Here is a tiny trained network, its code and every weight. The questions are about switching its units off for an input and a target symbol, where a switched-off unit gives its printed mean instead of its output.

import numpy as np


def w(rows, s, z=0):
    codes = np.array(rows[::2]) - 128.0
    scale = np.full(codes.shape[1], s)
    scale[-1] = z or s
    return codes * scale


def norm(h):
    return h / np.sqrt((h * h).mean(-1, keepdims=True) + 1e-5)


def f(y):
    return y / 2 * (1 + np.tanh(0.7978845608 * (y + 0.044715 * y**3)))


def softmax(a):
    e = np.exp(a - a.max(-1, keepdims=True))
    return e / e.sum(-1, keepdims=True)


def log_softmax(a):
    a = a - a.max(-1, keepdims=True)
    return a - np.log(np.exp(a).sum(-1, keepdims=True))


def net(x, mask):
    ids = ['ΓΦΨαεζηθλμξπστω'.index(c) for c in x.split()]
    T = len(ids)
    res = E[ids] + P[:T]
    u = 0
    for l in range(3):
        r = norm(res)
        for j in range(2):
            rows = slice(2 * j, 2 * j + 2)
            q, k, v = (r @ M[l][rows].T for M in (Q, K, V))
            z = softmax(np.where(np.tri(T) > 0, q @ k.T / 2**0.5, -1e9)) @ v
            o = O[l][rows]
            res = res + np.where(mask[u + j], z, o[:, -1]) @ o[:, :-1]
        u += 2
        y = f(norm(res) @ A[l][:, :-1].T + A[l][:, -1])
        res = res + np.where(mask[u : u + 8], y, B[l][:, -1]) @ B[l][:, :-1]
        u += 8
    return log_softmax(norm(res)[-1] @ U[:, :-1].T + U[:, -1])


Q, K, V, O, A, B = {}, {}, {}, {}, {}, {}
E = w([
[152,8,132,178,188],'Γ',
[104,126,156,102,176],'Φ',
[137,24,118,101,123],'Ψ',
[89,114,131,94,173],'α',
[149,52,151,84,181],'ε',
[138,36,108,127,92],'ζ',
[1,164,84,133,169],'η',
[89,110,145,85,163],'θ',
[27,170,128,137,135],'λ',
[134,189,143,148,133],'μ',
[99,145,140,94,175],'ξ',
[179,139,143,115,231],'π',
[46,135,153,162,100],'σ',
[132,190,148,151,130],'τ',
[84,113,143,82,162],'ω',
],0.02)
P = w([
[35,152,219,49,175],'0',
[59,84,170,210,243],'1',
[79,151,202,37,128],'2',
[98,98,127,204,207],'3',
[106,158,180,51,100],'4',
[126,111,84,197,185],'5',
[128,154,171,82,90],'6',
[156,119,59,192,150],'7',
[155,165,153,92,72],'8',
[141,139,7,203,215],'9',
],0.014)
Q[0] = w([
[83,195,166,36,46],'L0H1',
[70,253,83,124,227],'L0H1',
[238,158,176,20,140],'L0H2',
[149,147,154,58,47],'L0H2',
],0.045)
K[0] = w([
[72,166,174,71,59],'L0H1',
[49,171,66,149,176],'L0H1',
[254,92,120,105,164],'L0H2',
[183,100,97,123,73],'L0H2',
],0.049)
V[0] = w([
[141,161,2,127,177],'L0H1',
[187,64,130,191,193],'L0H1',
[223,87,125,69,203],'L0H2',
[83,37,79,130,47],'L0H2',
],0.047)
O[0] = w([
[57,186,79,62,196,152],'L0H1',
[138,76,5,88,112,121],'L0H1',
[227,245,72,93,114,1],'L0H2',
[42,130,58,183,6,5],'L0H2',
],0.026,0.015)
A[0] = w([
[71,78,176,116,133,174],'L0N1',
[94,48,38,147,191,254],'L0N2',
[155,2,106,139,149,80],'L0N3',
[208,106,131,119,81,111],'L0N4',
[121,33,73,121,172,235],'L0N5',
[138,95,32,141,184,86],'L0N6',
[197,49,94,72,95,76],'L0N7',
[170,160,66,58,84,219],'L0N8',
],0.035,0.0049)
B[0] = w([
[139,232,114,117,106,210],'L0N1',
[154,129,12,115,253,252],'L0N2',
[174,155,173,251,141,199],'L0N3',
[119,165,75,106,180,162],'L0N4',
[113,129,42,228,131,234],'L0N5',
[161,46,138,107,213,196],'L0N6',
[122,154,206,224,149,171],'L0N7',
[227,158,180,152,90,167],'L0N8',
],0.043,0.029)
Q[1] = w([
[164,139,57,202,35],'L1H1',
[193,242,121,141,90],'L1H1',
[144,80,119,56,81],'L1H2',
[130,254,139,213,206],'L1H2',
],0.047)
K[1] = w([
[170,135,9,116,95],'L1H1',
[187,178,101,152,1],'L1H1',
[170,135,153,126,62],'L1H2',
[26,90,43,98,193],'L1H2',
],0.05)
V[1] = w([
[119,129,211,118,112],'L1H1',
[145,86,91,143,117],'L1H1',
[6,223,79,138,175],'L1H2',
[45,251,117,164,95],'L1H2',
],0.028)
O[1] = w([
[96,152,105,68,148,148],'L1H1',
[125,113,163,143,130,103],'L1H1',
[53,149,175,166,223,252],'L1H2',
[79,133,249,160,135,109],'L1H2',
],0.019,0.021)
A[1] = w([
[211,125,77,159,70,218],'L1N1',
[53,128,141,101,68,101],'L1N2',
[75,176,132,137,123,68],'L1N3',
[106,156,147,123,32,1],'L1N4',
[167,206,124,116,108,209],'L1N5',
[154,4,205,129,150,100],'L1N6',
[65,115,82,193,33,150],'L1N7',
[143,94,46,191,175,161],'L1N8',
],0.035,0.0028)
B[1] = w([
[70,217,71,139,145,172],'L1N1',
[179,175,144,51,130,143],'L1N2',
[119,167,152,140,173,152],'L1N3',
[102,123,91,156,196,151],'L1N4',
[138,47,138,180,116,173],'L1N5',
[250,125,112,201,131,145],'L1N6',
[187,120,165,43,2,157],'L1N7',
[95,41,89,171,178,252],'L1N8',
],0.046,0.03)
Q[2] = w([
[154,117,159,206,120],'L2H1',
[93,197,165,193,153],'L2H1',
[131,2,144,140,112],'L2H2',
[85,147,111,129,95],'L2H2',
],0.07)
K[2] = w([
[35,128,85,119,209],'L2H1',
[73,43,101,157,172],'L2H1',
[122,149,252,149,2],'L2H2',
[193,82,124,124,184],'L2H2',
],0.051)
V[2] = w([
[135,52,134,179,65],'L2H1',
[72,199,104,108,180],'L2H1',
[185,164,116,65,211],'L2H2',
[179,5,150,81,135],'L2H2',
],0.032)
O[2] = w([
[192,98,125,204,72,123],'L2H1',
[3,162,181,108,178,222],'L2H1',
[177,119,172,66,247,254],'L2H2',
[233,32,107,150,129,37],'L2H2',
],0.015,0.0064)
A[2] = w([
[44,144,95,192,212,203],'L2N1',
[33,45,62,149,91,143],'L2N2',
[57,203,98,114,65,197],'L2N3',
[2,58,149,143,152,147],'L2N4',
[203,52,190,149,141,102],'L2N5',
[181,48,43,172,101,237],'L2N6',
[69,83,130,49,47,1],'L2N7',
[90,74,43,228,219,159],'L2N8',
],0.035,0.0035)
B[2] = w([
[132,88,71,103,211,223],'L2N1',
[232,135,140,40,122,159],'L2N2',
[36,148,60,105,181,142],'L2N3',
[241,150,56,87,84,165],'L2N4',
[38,89,61,93,86,160],'L2N5',
[22,186,187,125,165,180],'L2N6',
[246,84,183,49,74,132],'L2N7',
[127,77,25,255,213,253],'L2N8',
],0.048,0.049)
U = w([
[119,83,89,240,174,118],'Γ',
[104,83,69,76,185,148],'Φ',
[42,215,89,153,93,86],'Ψ',
[72,74,156,100,116,137],'α',
[212,201,126,209,94,62],'ε',
[151,113,115,68,51,255],'ζ',
[53,178,175,51,211,95],'η',
[77,92,157,118,109,132],'θ',
[71,128,255,161,168,140],'λ',
[184,49,173,134,105,125],'μ',
[118,27,168,64,127,168],'ξ',
[222,139,143,24,176,118],'π',
[128,85,201,218,62,182],'σ',
[166,67,171,137,107,123],'τ',
[88,83,158,118,103,141],'ω',
],0.0099,0.0059)

Each question gives the input, a string of symbols that net reads in full, and the target symbol t.
The units are the heads (2 rows each of Q, K, V and O) and the neurons (one row each of A and B). Each row of codes is followed by its name. A weight is (code - 128) times the scale printed after its matrix; where a second scale follows, it is the last column's (O, A, B and U).
mask holds one flag per unit, layer by layer, with each layer's heads first. A switched-off unit (its flag False) gives its mean, the last column of its rows in O or B, instead of its output. The means were averaged over made-up inputs and are rounded, as every weight is.
A unit's drop is (log p(t) with every unit on - log p(t) with that unit switched off) / (log p(t) with every unit on - log p(t) with every unit switched off).
The circuit of an input: a set's keep is (log p(t) with only the set's units on - log p(t) with every unit switched off) / (log p(t) with every unit on - log p(t) with every unit switched off). Starting from the 12 units with the biggest drops (on a tie, the unit counted first), units are removed one at a time, each time the one whose removal leaves the highest keep (on an exact tie, the one counted first), for as long as the keep stays at least 0.8.
circuit, biggest first: the units of the circuit, biggest drop first
unit that matters most: the unit with the biggest drop
top k neurons: the k neurons with the biggest drops, biggest first
k most important neurons of layer l: the k neurons of layer l with the biggest drops, biggest first
which heads matter: for each layer, one digit per head in row order, 1 if its drop is at least 0.15 and else 0, layers parted by /
input μ η Ψ μ ξ ω τ π τ, target π: circuit, biggest first : L0H2, L2N8, L0N5
input ε μ λ Γ λ Φ θ ξ ω, target λ: circuit, biggest first : L1N8, L0N2, L2N8, L0H1
input ξ ξ ξ, target ξ: 2 most important neurons of layer 2 : L2N8, L2N5
input ξ λ μ, target λ: unit that matters most : L0H1
input τ σ μ θ ξ, target σ: 4 most important neurons of layer 0 : L0N2, L0N5, L0N1, L0N6
input λ λ λ Ψ μ, target Ψ: top 2 neurons : L0N2, L1N7
input Ψ ω ζ λ θ ε μ, target ε: which heads matter : 01 / 00 / 00
input α μ μ ω μ ε ω, target ε: which heads matter : 01 / 00 / 00
input η ζ θ, target ζ: which heads matter : 01 / 00 / 00
input Φ ω λ ω Φ, target λ: which heads matter : 10 / 00 / 00
input η π λ Φ π α α ε ξ, target ε: 3 most important neurons of layer 2 : L2N8, L2N6, L2N1
input μ ξ μ λ α Φ ξ, target λ: 3 most important neurons of layer 2 : L2N8, L2N1, L2N4
input ζ λ ε σ ε π ξ, target π: top 2 neurons : L2N8, L1N8
input ε Γ π Ψ Ψ, target Ψ: top 3 neurons : L1N1, L0N2, L1N7
input λ ω μ, target λ: 2 most important neurons of layer 0 : L0N2, L0N6
input ζ λ η η τ α Γ Ψ α, target Ψ: which heads matter : 01 / 00 / 00
input τ ε Ψ λ ξ, target λ: top 3 neurons : L1N8, L0N2, L2N8
input μ π Γ λ α, target λ: which heads matter : 10 / 01 / 00
input ε ζ Φ, target ζ: unit that matters most : L1N7
input λ μ ε, target ε: most important neuron of layer 2 : L2N8
input ε η λ ξ Ψ σ σ Ψ θ, target Ψ: 2 most important neurons of layer 1 : L1N7, L1N4
input θ Φ σ ξ Γ Γ ε α α, target ε: 2 most important neurons of layer 2 : L2N8, L2N6
input ξ λ ε Ψ ξ, target Ψ: top 2 neurons : L0N2, L1N7
input η ζ η, target η: top 3 neurons : L2N8, L1N8, L0N2
input Ψ Γ ε ξ θ, target ε: top 3 neurons : L1N8, L0N2, L0N5
